Here is a tiny trained network, its code and every weight. The questions are about switching its units off for an input and a class, where a switched-off unit gives its printed mean instead of its output.

import numpy as np


def w(rows, s, z=0):
    codes = np.array(rows[::2]) - 128.0
    scale = np.full(codes.shape[1], s)
    scale[-1] = z or s
    return codes * scale


def norm(h):
    return h / np.sqrt((h * h).mean(-1, keepdims=True) + 1e-5)


def f(y):
    return np.maximum(y, 0)


def log_softmax(a):
    a = a - a.max(-1, keepdims=True)
    return a - np.log(np.exp(a).sum(-1, keepdims=True))


def net(x, mask):
    res = np.array(x, float).reshape(1, 6) / 4 @ E
    u = 0
    for l in range(2):
        y = f(norm(res) @ A[l][:, :-1].T + A[l][:, -1])
        res = res + np.where(mask[u : u + 15], y, B[l][:, -1]) @ B[l][:, :-1]
        u += 15
    return log_softmax(norm(res)[-1] @ U[:, :-1].T + U[:, -1])


A, B = {}, {}
E = w([
[175,71,106,137,57,231],'x0',
[61,235,170,45,47,157],'x1',
[74,165,153,163,131,192],'x2',
[75,69,125,102,219,122],'x3',
[143,189,12,186,108,106],'x4',
[255,185,114,144,136,70],'x5',
],0.005)
A[0] = w([
[164,144,117,173,157,4,74],'L0N0',
[134,162,62,141,103,106,94],'L0N1',
[80,150,96,97,63,124,66],'L0N2',
[70,95,157,82,110,9,98],'L0N3',
[187,226,28,157,97,123,25],'L0N4',
[56,138,132,188,104,164,95],'L0N5',
[149,218,219,119,146,123,120],'L0N6',
[13,208,117,72,212,111,99],'L0N7',
[192,176,94,154,97,129,4],'L0N8',
[132,146,116,107,127,97,85],'L0N9',
[55,137,88,125,104,152,42],'L0N10',
[103,180,170,137,130,120,22],'L0N11',
[124,170,148,105,97,118,108],'L0N12',
[119,223,199,95,97,105,62],'L0N13',
[132,97,138,68,103,166,13],'L0N14',
],0.012,0.0038)
B[0] = w([
[166,69,60,113,91,95,218],'L0N0',
[96,154,133,162,99,91,177],'L0N1',
[176,81,156,117,130,89,180],'L0N2',
[151,140,168,197,156,109,207],'L0N3',
[121,194,45,175,96,66,222],'L0N4',
[141,130,101,140,155,210,190],'L0N5',
[113,142,28,81,139,152,212],'L0N6',
[173,130,252,200,127,96,254],'L0N7',
[143,160,52,191,129,149,176],'L0N8',
[108,149,150,148,132,140,147],'L0N9',
[134,109,143,194,97,149,176],'L0N10',
[125,114,101,59,140,130,159],'L0N11',
[149,173,138,112,106,123,175],'L0N12',
[132,191,122,53,153,117,218],'L0N13',
[121,121,138,83,77,114,156],'L0N14',
],0.023,0.0079)
A[1] = w([
[132,52,89,121,206,84,93],'L1N0',
[115,118,119,178,102,166,165],'L1N1',
[132,49,170,83,161,138,120],'L1N2',
[201,124,116,114,146,64,92],'L1N3',
[124,158,82,101,179,146,116],'L1N4',
[104,139,170,131,98,38,151],'L1N5',
[127,55,114,69,99,72,66],'L1N6',
[23,168,78,143,139,84,37],'L1N7',
[46,106,174,114,71,190,64],'L1N8',
[151,108,95,90,182,124,126],'L1N9',
[120,247,171,54,186,148,3],'L1N10',
[125,98,97,112,130,198,81],'L1N11',
[107,147,217,185,188,130,100],'L1N12',
[85,139,85,110,107,215,56],'L1N13',
[144,101,163,129,200,150,104],'L1N14',
],0.014,0.0033)
B[1] = w([
[115,124,171,115,232,102,190],'L1N0',
[49,131,161,123,128,76,202],'L1N1',
[161,155,119,161,40,118,175],'L1N2',
[72,121,89,128,167,185,254],'L1N3',
[152,119,138,178,94,94,178],'L1N4',
[197,179,157,114,104,212,220],'L1N5',
[147,79,137,62,88,148,174],'L1N6',
[161,133,78,170,143,35,185],'L1N7',
[62,79,80,113,148,56,162],'L1N8',
[167,79,140,135,146,141,169],'L1N9',
[70,198,170,4,141,150,223],'L1N10',
[117,151,137,155,93,216,168],'L1N11',
[153,112,187,171,181,91,252],'L1N12',
[66,145,118,158,176,186,172],'L1N13',
[191,143,137,155,83,131,187],'L1N14',
],0.026,0.0068)
U = w([
[67,72,162,150,111,82,94],'0',
[141,65,134,78,30,128,110],'1',
[13,109,108,164,104,203,134],'2',
[162,28,83,79,212,148,128],'3',
[110,214,160,6,144,167,145],'4',
[184,132,238,199,161,141,159],'5',
[105,120,128,105,139,98,11],'6',
[144,191,6,172,128,67,159],'7',
],0.016,0.011)

Each question gives the input, the list of numbers given to net, and the class t.
The units are the neurons (one row each of A and B). Each row of codes is followed by its name. A weight is (code - 128) times the scale printed after its matrix; where a second scale follows, it is the last column's (A, B and U).
mask holds one flag per neuron, layer by layer. A switched-off neuron (its flag False) gives its mean, the last column of its row in B, instead of its output. The means were averaged over made-up inputs and are rounded, as every weight is.
A unit's drop is (log p(t) with every unit on - log p(t) with that unit switched off) / (log p(t) with every unit on - log p(t) with every unit switched off).
The circuit of an input: a set's keep is (log p(t) with only the set's units on - log p(t) with every unit switched off) / (log p(t) with every unit on - log p(t) with every unit switched off). Starting from the 12 units with the biggest drops (on a tie, the unit counted first), units are removed one at a time, each time the one whose removal leaves the highest keep (on an exact tie, the one counted first), for as long as the keep stays at least 0.8.
circuit, biggest first: the units of the circuit, biggest drop first
unit that matters most: the unit with the biggest drop
k most important neurons: the k neurons with the biggest drops, biggest first
top k neurons in layer l: the k neurons of layer l with the biggest drops, biggest first
drop of u: that unit's drop, to one decimal
input [-8,7,-1,5,4,5], class 4: circuit, biggest first	L0N13
input [-8,-4,-5,2,4,3], class 3: top 2 neurons in layer 0	L0N0, L0N8
input [6,4,-1,4,6,-5], class 2: top 3 neurons in layer 0	L0N7, L0N3, L0N5
input [5,3,-8,-7,-6,8], class 7: 2 most important neurons	L0N8, L0N7
input [-5,3,5,5,-5,6], class 4: top 2 neurons in layer 0	L0N6, L0N13
input [6,-2,-4,8,-7,-8], class 1: circuit, biggest first	L0N7, L1N2, L0N4
input [8,6,5,1,-4,1], class 4: circuit, biggest first	L1N10, L0N0
input [8,-8,-1,2,7,-4], class 2: 4 most important neurons	L0N7, L0N4, L0N13, L0N3
input [6,6,7,5,-6,-7], class 0: circuit, biggest first	L1N8, L0N14
input [6,-7,-1,-2,-2,-4], class 1: top 3 neurons in layer 1	L1N2, L1N3, L1N6
input [4,1,1,6,-3,4], class 1: top 2 neurons in layer 0	L0N7, L0N13
input [2,4,1,-7,-3,6], class 7: top 2 neurons in layer 0	L0N4, L0N8
input [-2,-6,-2,5,5,-5], class 3: 2 most important neurons	L0N7, L0N0
input [-6,-8,-5,4,4,-8], class 5: most important neuron	L0N6
input [-5,-8,-4,8,-5,5], class 3: top 2 neurons in layer 0	L0N0, L0N7
input [6,-5,0,7,-3,-6], class 2: 3 most important neurons	L0N7, L0N3, L0N2
input [-1,7,5,0,6,1], class 4: 4 most important neurons	L0N13, L0N7, L0N0, L1N10
input [3,-3,-1,-2,6,-8], class 2: 2 most important neurons	L0N7, L0N5
input [1,4,-8,-5,-5,7], class 7: top 2 neurons in layer 0	L0N7, L0N8
input [8,-4,-5,-1,-2,-4], class 1: unit that matters most	L0N5
input [-2,6,-3,-4,-4,-5], class 4: 2 most important neurons	L0N13, L1N10
input [4,4,5,6,-8,-2], class 0: top 2 neurons in layer 1	L1N8, L1N5
input [8,-7,-8,3,-4,-3], class 1: top 2 neurons in layer 0	L0N4, L0N7
input [-2,-5,-4,-7,-6,-2], class 3: 2 most important neurons	L0N7, L0N0
input [3,-8,7,-5,-1,-5], class 2: top 2 neurons in layer 0	L0N7, L0N3
input [-6,-8,0,7,-2,5], class 3: drop of L0N0	0.5
